Below are the code and all the weights of a small trained network. Each question names an input and a class and asks about switching units off, where a switched-off unit gives its printed mean instead of its output.

import numpy as np


def w(rows, s, z=0):
    codes = np.array(rows[::2]) - 128.0
    scale = np.full(codes.shape[1], s)
    scale[-1] = z or s
    return codes * scale


def f(y):
    return y / 2 * (1 + np.tanh(0.7978845608 * (y + 0.044715 * y**3)))


def log_softmax(a):
    a = a - a.max(-1, keepdims=True)
    return a - np.log(np.exp(a).sum(-1, keepdims=True))


def net(x, mask):
    res = np.array(x, float).reshape(1, 8) / 4 @ E
    y = f(res @ A[0][:, :-1].T + A[0][:, -1])
    res = res + np.where(mask, y, B[0][:, -1]) @ B[0][:, :-1]
    return log_softmax(res[-1] @ U[:, :-1].T + U[:, -1])


A, B = {}, {}
E = w([
[165,117,229,155,56,169,176,114,140,135],'x0',
[123,130,133,124,130,125,123,126,125,130],'x1',
[131,131,127,136,131,122,132,134,129,132],'x2',
[82,98,172,81,92,50,107,170,184,83],'x3',
[30,198,107,192,62,130,111,87,153,149],'x4',
[158,82,161,173,148,136,3,124,213,242],'x5',
[128,126,135,128,131,123,122,121,127,123],'x6',
[91,39,117,183,107,171,100,169,60,98],'x7',
],0.0074)
A[0] = w([
[213,74,145,66,197,141,159,184,100,75,84],'n1',
[160,127,209,149,71,154,165,130,130,129,145],'n2',
[63,110,167,82,78,41,132,169,184,76,97],'n3',
[45,172,113,166,87,145,126,99,142,117,57],'n4',
[73,43,118,186,118,166,89,171,79,96,117],'n5',
[160,197,134,73,161,84,151,53,192,129,95],'n6',
[91,127,42,96,185,85,106,157,112,122,149],'n7',
[72,163,96,162,78,123,135,105,140,145,50],'n8',
[90,169,101,90,116,127,255,125,65,26,2],'n9',
[94,136,57,101,167,109,68,153,119,120,114],'n10',
[156,113,208,138,73,154,169,116,132,131,142],'n11',
[49,175,112,168,84,126,130,103,127,126,73],'n12',
[154,123,205,129,67,167,160,122,134,125,82],'n13',
[179,184,74,192,172,214,182,50,77,169,179],'n14',
[90,38,119,171,99,172,101,181,72,84,128],'n15',
],0.007,0.0032)
B[0] = w([
[196,74,60,48,26,51,175,91,99,220,232],'n1',
[67,124,64,183,182,75,147,74,105,79,189],'n2',
[131,116,155,96,112,147,44,186,60,19,202],'n3',
[230,79,77,66,48,60,151,98,76,220,174],'n4',
[188,236,183,85,168,148,178,108,150,135,196],'n5',
[138,217,172,98,135,168,178,153,118,113,194],'n6',
[75,132,72,191,170,88,159,82,103,98,195],'n7',
[186,98,115,100,78,108,130,120,128,169,160],'n8',
[168,41,242,205,216,222,22,77,254,222,242],'n9',
[103,133,85,214,184,90,163,43,136,98,169],'n10',
[75,130,52,213,192,65,161,86,121,73,187],'n11',
[215,62,92,62,55,73,153,92,89,196,176],'n12',
[103,122,53,199,197,75,136,82,110,101,170],'n13',
[82,88,154,81,101,136,45,233,59,20,255],'n14',
[188,251,178,97,155,175,193,128,137,134,202],'n15',
],0.0068,0.0063)
U = w([
[140,79,175,169,165,158,58,107,202,195,96],'0',
[167,82,81,86,62,88,174,113,102,183,97],'1',
[104,134,121,126,123,132,149,148,129,120,249],'2',
[87,137,71,184,167,92,169,95,117,88,96],'3',
[147,249,165,99,136,148,184,143,133,125,100],'4',
[108,101,137,105,104,129,64,198,81,50,92],'5',
],0.013,0.014)

Each question gives the input, the list of numbers given to net, and the class t.
The units are the neurons (one row each of A and B). Each row of codes is followed by its name. A weight is (code - 128) times the scale printed after its matrix; where a second scale follows, it is the last column's (A, B and U).
mask holds one flag per neuron, in row order. A switched-off neuron (its flag False) gives its mean, the last column of its row in B, instead of its output. The means were averaged over made-up inputs and are rounded, as every weight is.
A unit's drop is (log p(t) with every unit on - log p(t) with that unit switched off) / (log p(t) with every unit on - log p(t) with every unit switched off).
The circuit of an input: a set's keep is (log p(t) with only the set's units on - log p(t) with every unit switched off) / (log p(t) with every unit on - log p(t) with every unit switched off). Starting from the 12 units with the biggest drops (on a tie, the unit counted first), units are removed one at a time, each time the one whose removal leaves the highest keep (on an exact tie, the one counted first), for as long as the keep stays at least 0.8.
units of the circuit, in order: the units of the circuit, biggest drop first
unit that matters most: the unit with the biggest drop
k most important neurons: the k neurons with the biggest drops, biggest first
drop of u: that unit's drop, to one decimal
input [3,6,-5,1,6,-6,3,8], class 4: 3 most important neurons -> (n15; n5; n1)
input [4,0,-6,-8,1,-4,1,-3], class 5: units of the circuit, in order -> (n14)
input [4,2,4,-2,-2,4,3,-7], class 4: 2 most important neurons -> (n9; n6)
input [7,6,-6,3,-1,6,5,0], class 3: units of the circuit, in order -> (n9; n11; n2)
input [1,-4,2,1,3,-4,-7,4], class 0: units of the circuit, in order -> (n9; n14)
input [-7,8,-6,0,-5,-1,4,-7], class 3: 3 most important neurons -> (n7; n10; n15)
input [-8,-7,-2,4,2,6,-2,2], class 3: 2 most important neurons -> (n9; n10)
input [4,-1,6,8,-4,6,4,6], class 5: 2 most important neurons -> (n9; n3)
input [2,-7,0,6,5,2,-3,-5], class 5: 2 most important neurons -> (n3; n1)
input [-5,6,-7,8,-2,7,-3,-1], class 5: 2 most important neurons -> (n9; n3)
input [4,-1,-8,2,-6,5,0,2], class 2: 3 most important neurons -> (n9; n4; n12)
input [1,0,-3,6,8,3,5,-6], class 1: units of the circuit, in order -> (n4; n12)
input [-2,0,-4,-6,5,-2,-4,6], class 4: 4 most important neurons -> (n5; n15; n1; n3)
input [0,8,-4,-4,-2,-6,-8,7], class 4: unit that matters most -> n15
input [8,-1,4,-1,7,-1,-6,-6], class 3: units of the circuit, in order -> (n11; n2)
input [2,5,-5,-7,-1,6,-5,6], class 5: 2 most important neurons -> (n14; n9)
input [4,-3,1,-3,6,5,8,-8], class 4: 3 most important neurons -> (n6; n9; n1)
input [3,-7,8,-5,8,4,-6,4], class 1: units of the circuit, in order -> (n4; n12)
input [1,-8,-7,4,7,-3,-5,8], class 4: 2 most important neurons -> (n15; n5)
input [1,-8,7,3,-7,-5,-3,5], class 1: units of the circuit, in order -> (n1)
input [-5,3,7,-4,1,4,4,-8], class 4: 2 most important neurons -> (n6; n9)
input [-7,-1,6,2,7,-5,1,-5], class 1: drop of n4 -> 0.7
input [2,2,7,-2,-1,-8,4,2], class 0: drop of n9 -> 0.9
input [6,1,2,2,-5,-6,4,-2], class 0: drop of n10 -> 0.0
